Below is a small trained network, with its code and all its weights. Each question gives an input and a target symbol and asks what happens when units are switched off, that is, made to give their printed mean instead of their output.

import numpy as np


def w(rows, s, z=0):
    codes = np.array(rows[::2]) - 128.0
    scale = np.full(codes.shape[1], s)
    scale[-1] = z or s
    return codes * scale


def norm(h):
    return h / np.sqrt((h * h).mean(-1, keepdims=True) + 1e-5)


def f(y):
    return y / 2 * (1 + np.tanh(0.7978845608 * (y + 0.044715 * y**3)))


def softmax(a):
    e = np.exp(a - a.max(-1, keepdims=True))
    return e / e.sum(-1, keepdims=True)


def log_softmax(a):
    a = a - a.max(-1, keepdims=True)
    return a - np.log(np.exp(a).sum(-1, keepdims=True))


def net(x, mask):
    ids = ['αβγδεθλμξπστφψω'.index(c) for c in x.split()]
    T = len(ids)
    res = E[ids] + P[:T]
    u = 0
    for l in range(2):
        r = norm(res)
        for j in range(3):
            rows = slice(4 * j, 4 * j + 4)
            q, k, v = (r @ M[l][rows].T for M in (Q, K, V))
            z = softmax(np.where(np.tri(T) > 0, q @ k.T / 4**0.5, -1e9)) @ v
            o = O[l][rows]
            res = res + np.where(mask[u + j], z, o[:, -1]) @ o[:, :-1]
        u += 3
        y = f(norm(res) @ A[l][:, :-1].T + A[l][:, -1])
        res = res + np.where(mask[u : u + 8], y, B[l][:, -1]) @ B[l][:, :-1]
        u += 8
    return log_softmax(norm(res)[-1] @ U[:, :-1].T + U[:, -1])


Q, K, V, O, A, B = {}, {}, {}, {}, {}, {}
E = w([
[53,52,160,98,122,72],'α',
[142,99,125,125,214,37],'β',
[162,126,146,126,142,159],'γ',
[162,184,172,135,157,21],'δ',
[131,114,128,131,81,106],'ε',
[113,197,83,170,54,64],'θ',
[27,71,148,185,120,127],'λ',
[132,11,123,127,143,57],'μ',
[151,187,219,98,161,139],'ξ',
[74,55,106,105,132,141],'π',
[146,109,84,93,131,159],'σ',
[137,85,67,116,146,35],'τ',
[148,166,148,87,254,98],'φ',
[231,88,97,67,161,150],'ψ',
[129,113,89,48,77,166],'ω',
],0.017)
P = w([
[112,161,131,156,178,155],'0',
[136,101,110,127,143,185],'1',
[166,119,78,165,172,76],'2',
[58,221,171,9,90,65],'3',
[131,112,112,124,138,198],'4',
[160,134,75,174,166,79],'5',
[48,170,53,22,50,35],'6',
[133,111,111,122,138,200],'7',
],0.015)
Q[0] = w([
[107,108,89,118,120,89],'0.h0',
[167,87,149,149,102,143],'0.h0',
[158,110,132,100,235,101],'0.h0',
[125,85,41,162,108,159],'0.h0',
[81,111,110,99,92,40],'0.h1',
[122,164,83,114,94,149],'0.h1',
[103,19,133,119,133,182],'0.h1',
[84,127,189,46,127,155],'0.h1',
[105,217,96,145,85,3],'0.h2',
[140,124,144,94,62,168],'0.h2',
[184,105,119,19,135,143],'0.h2',
[129,21,83,164,89,164],'0.h2',
],0.012)
K[0] = w([
[190,150,95,219,121,159],'0.h0',
[99,86,197,171,118,95],'0.h0',
[179,116,131,145,207,53],'0.h0',
[97,55,35,156,101,132],'0.h0',
[48,135,88,162,143,125],'0.h1',
[82,143,169,98,48,100],'0.h1',
[145,35,126,116,110,155],'0.h1',
[100,151,146,131,178,249],'0.h1',
[124,205,105,98,81,49],'0.h2',
[101,144,107,68,28,227],'0.h2',
[189,158,69,53,134,142],'0.h2',
[130,32,53,144,118,182],'0.h2',
],0.011)
V[0] = w([
[139,179,155,49,81,75],'0.h0',
[128,205,78,126,123,44],'0.h0',
[80,108,82,72,113,132],'0.h0',
[169,132,2,137,59,205],'0.h0',
[119,122,239,93,91,143],'0.h1',
[108,116,175,116,215,149],'0.h1',
[227,111,48,177,153,213],'0.h1',
[97,53,111,182,94,89],'0.h1',
[99,22,150,152,95,25],'0.h2',
[68,135,189,31,201,107],'0.h2',
[203,150,95,191,132,122],'0.h2',
[145,193,175,209,168,29],'0.h2',
],0.0057)
O[0] = w([
[179,111,178,187,166,96,77],'0.h0',
[125,139,186,100,93,130,212],'0.h0',
[130,185,192,110,144,208,109],'0.h0',
[141,67,171,103,113,90,58],'0.h0',
[99,63,222,120,147,114,5],'0.h1',
[114,152,103,162,113,113,197],'0.h1',
[48,236,39,139,113,190,174],'0.h1',
[160,67,175,75,112,104,153],'0.h1',
[133,180,81,102,153,173,169],'0.h2',
[199,197,107,70,118,138,232],'0.h2',
[254,103,169,98,174,79,132],'0.h2',
[201,117,127,6,117,206,177],'0.h2',
],0.0049,0.0025)
A[0] = w([
[198,163,53,53,193,116,216],'0.n0',
[59,172,99,193,137,13,2],'0.n1',
[80,224,132,147,36,135,169],'0.n2',
[152,15,139,144,169,170,82],'0.n3',
[80,183,137,72,49,2,35],'0.n4',
[127,92,159,160,169,80,195],'0.n5',
[100,41,52,102,76,95,190],'0.n6',
[120,37,81,36,133,102,75],'0.n7',
],0.0081,0.0024)
B[0] = w([
[84,94,172,127,52,168,255],'0.n0',
[71,168,178,95,123,200,141],'0.n1',
[186,138,141,148,144,60,153],'0.n2',
[1,155,24,118,66,154,144],'0.n3',
[47,20,74,69,169,141,188],'0.n4',
[80,166,117,178,66,180,138],'0.n5',
[123,170,113,111,89,59,200],'0.n6',
[50,140,173,184,176,46,183],'0.n7',
],0.0088,0.0096)
Q[1] = w([
[159,102,149,94,127,166],'1.h0',
[164,85,64,132,124,190],'1.h0',
[56,103,182,77,87,144],'1.h0',
[142,90,88,142,57,86],'1.h0',
[161,129,216,117,117,167],'1.h1',
[164,118,127,152,178,212],'1.h1',
[122,191,136,73,151,79],'1.h1',
[115,137,138,249,43,142],'1.h1',
[199,107,158,135,194,85],'1.h2',
[72,183,178,125,158,102],'1.h2',
[135,125,117,132,109,119],'1.h2',
[145,139,106,218,109,73],'1.h2',
],0.014)
K[1] = w([
[157,80,145,129,129,220],'1.h0',
[154,106,45,77,135,202],'1.h0',
[86,148,188,155,94,138],'1.h0',
[135,77,98,81,73,131],'1.h0',
[204,127,207,157,77,159],'1.h1',
[146,113,84,130,176,180],'1.h1',
[136,173,162,93,173,47],'1.h1',
[104,66,46,206,81,142],'1.h1',
[211,142,185,111,160,97],'1.h2',
[79,155,172,166,183,121],'1.h2',
[130,127,95,185,96,141],'1.h2',
[129,157,121,155,79,3],'1.h2',
],0.013)
V[1] = w([
[40,202,177,67,92,138],'1.h0',
[119,134,182,255,143,154],'1.h0',
[164,103,145,139,122,122],'1.h0',
[90,90,85,151,173,185],'1.h0',
[157,187,106,163,100,166],'1.h1',
[133,26,61,131,166,132],'1.h1',
[154,66,87,193,114,111],'1.h1',
[148,221,109,94,145,119],'1.h1',
[93,152,72,167,104,130],'1.h2',
[176,92,58,189,101,193],'1.h2',
[161,93,93,73,149,55],'1.h2',
[117,49,123,157,199,74],'1.h2',
],0.0091)
O[1] = w([
[150,131,220,174,115,127,254],'1.h0',
[237,157,198,151,117,119,59],'1.h0',
[198,189,150,58,186,136,82],'1.h0',
[69,135,199,146,120,144,128],'1.h0',
[181,85,144,183,107,41,79],'1.h1',
[28,104,194,152,76,162,108],'1.h1',
[146,115,243,163,90,175,79],'1.h1',
[80,227,77,125,215,16,131],'1.h1',
[238,95,155,157,40,51,217],'1.h2',
[61,18,67,44,99,122,119],'1.h2',
[97,142,140,231,91,2,91],'1.h2',
[177,106,72,192,238,48,88],'1.h2',
],0.0042,0.0058)
A[1] = w([
[58,125,15,167,143,65,99],'1.n0',
[160,166,62,127,214,122,178],'1.n1',
[77,81,98,71,117,80,124],'1.n2',
[65,2,156,233,222,239,4],'1.n3',
[239,92,169,98,110,48,134],'1.n4',
[172,15,62,230,151,171,190],'1.n5',
[112,171,178,101,200,67,124],'1.n6',
[31,113,52,218,194,109,126],'1.n7',
],0.0084,0.0041)
B[1] = w([
[176,187,154,42,140,191,253],'1.n0',
[65,126,116,179,94,95,146],'1.n1',
[146,169,158,169,179,64,251],'1.n2',
[221,96,187,95,138,28,155],'1.n3',
[163,49,143,100,146,166,157],'1.n4',
[108,136,13,159,108,61,164],'1.n5',
[69,2,84,130,116,103,168],'1.n6',
[182,70,132,140,189,187,218],'1.n7',
],0.0099,0.0061)
U = w([
[58,110,196,167,155,123,115],'α',
[134,68,83,128,211,168,135],'β',
[84,69,98,84,68,179,87],'γ',
[134,20,144,153,149,123,160],'δ',
[144,74,222,118,79,98,38],'ε',
[160,225,92,89,82,111,82],'θ',
[88,158,127,102,132,206,233],'λ',
[149,142,99,188,155,74,252],'μ',
[187,102,172,67,140,163,194],'ξ',
[145,199,147,149,201,123,229],'π',
[66,165,137,160,51,110,177],'σ',
[197,143,95,86,195,76,40],'τ',
[59,169,52,176,174,132,127],'φ',
[144,141,7,120,116,139,124],'ψ',
[110,197,207,144,111,54,16],'ω',
],0.019,0.0037)

Each question gives the input, a string of symbols that net reads in full, and the target symbol t.
The units are the heads (4 rows each of Q, K, V and O) and the neurons (one row each of A and B). Each row of codes is followed by its name. A weight is (code - 128) times the scale printed after its matrix; where a second scale follows, it is the last column's (O, A, B and U).
mask holds one flag per unit, layer by layer, with each layer's heads first. A switched-off unit (its flag False) gives its mean, the last column of its rows in O or B, instead of its output. The means were averaged over made-up inputs and are rounded, as every weight is.
A unit's drop is (log p(t) with every unit on - log p(t) with that unit switched off) / (log p(t) with every unit on - log p(t) with every unit switched off).
The circuit of an input: a set's keep is (log p(t) with only the set's units on - log p(t) with every unit switched off) / (log p(t) with every unit on - log p(t) with every unit switched off). Starting from the 12 units with the biggest drops (on a tie, the unit counted first), units are removed one at a time, each time the one whose removal leaves the highest keep (on an exact tie, the one counted first), for as long as the keep stays at least 0.8.
units of the circuit, in order: the units of the circuit, biggest drop first
most important unit: the unit with the biggest drop
top k neurons: the k neurons with the biggest drops, biggest first
which heads matter: for each layer, one digit per head in row order, 1 if its drop is at least 0.15 and else 0, layers parted by /
input α ω μ, target μ: units of the circuit, in order => (1.h2; 0.n4)
input φ σ σ μ ε, target σ: most important unit => 0.h2
input ε δ δ μ λ, target δ: top 4 neurons => (1.n3; 0.n0; 1.n7; 1.n5)
input σ ψ ψ λ ξ ξ, target ξ: top 2 neurons => (0.n0; 1.n4)
input ω φ σ, target σ: units of the circuit, in order => (0.n0; 0.n4; 1.n7)
input π ψ μ, target μ: which heads matter => 000 / 011
input π ψ ψ μ β, target ε: which heads matter => 000 / 000
input ψ π φ σ ω, target θ: top 4 neurons => (0.n0; 0.n4; 0.n6; 0.n2)
input σ σ ψ φ δ ω α γ, target μ: which heads matter => 001 / 000
input δ μ δ θ μ σ, target σ: which heads matter => 000 / 010
input β τ φ β σ, target ψ: units of the circuit, in order => (0.h2; 0.n0; 1.n5; 1.n0)
input ψ σ β τ, target γ: which heads matter => 011 / 001
input δ δ τ γ, target τ: which heads matter => 001 / 110
input δ ψ δ ψ, target τ: most important unit => 1.h1
input ε ψ α δ α ε μ γ, target μ: units of the circuit, in order => (0.h2; 0.n0; 1.n5)
input σ σ ε, target ε: which heads matter => 001 / 010
input ψ μ δ μ ψ τ, target τ: which heads matter => 001 / 101
input μ σ π, target π: top 2 neurons => (0.n7; 0.n6)
input ξ γ α, target α: units of the circuit, in order => (0.n7; 0.n1)
input ψ ε δ ξ φ τ, target τ: most important unit => 1.n0
input μ π θ δ δ β, target β: which heads matter => 001 / 001
input ψ ψ φ, target φ: which heads matter => 000 / 010
input σ γ θ ε δ π φ α, target α: which heads matter => 001 / 100
input π π σ δ σ ψ ψ τ, target ω: top 2 neurons => (0.n6; 0.n4)
input δ σ δ λ π, target β: top 2 neurons => (0.n0; 1.n7)
input ξ φ ω θ δ ψ, target ψ: top 3 neurons => (1.n5; 0.n1; 0.n4)
input β φ θ, target θ: units of the circuit, in order => (1.n0)
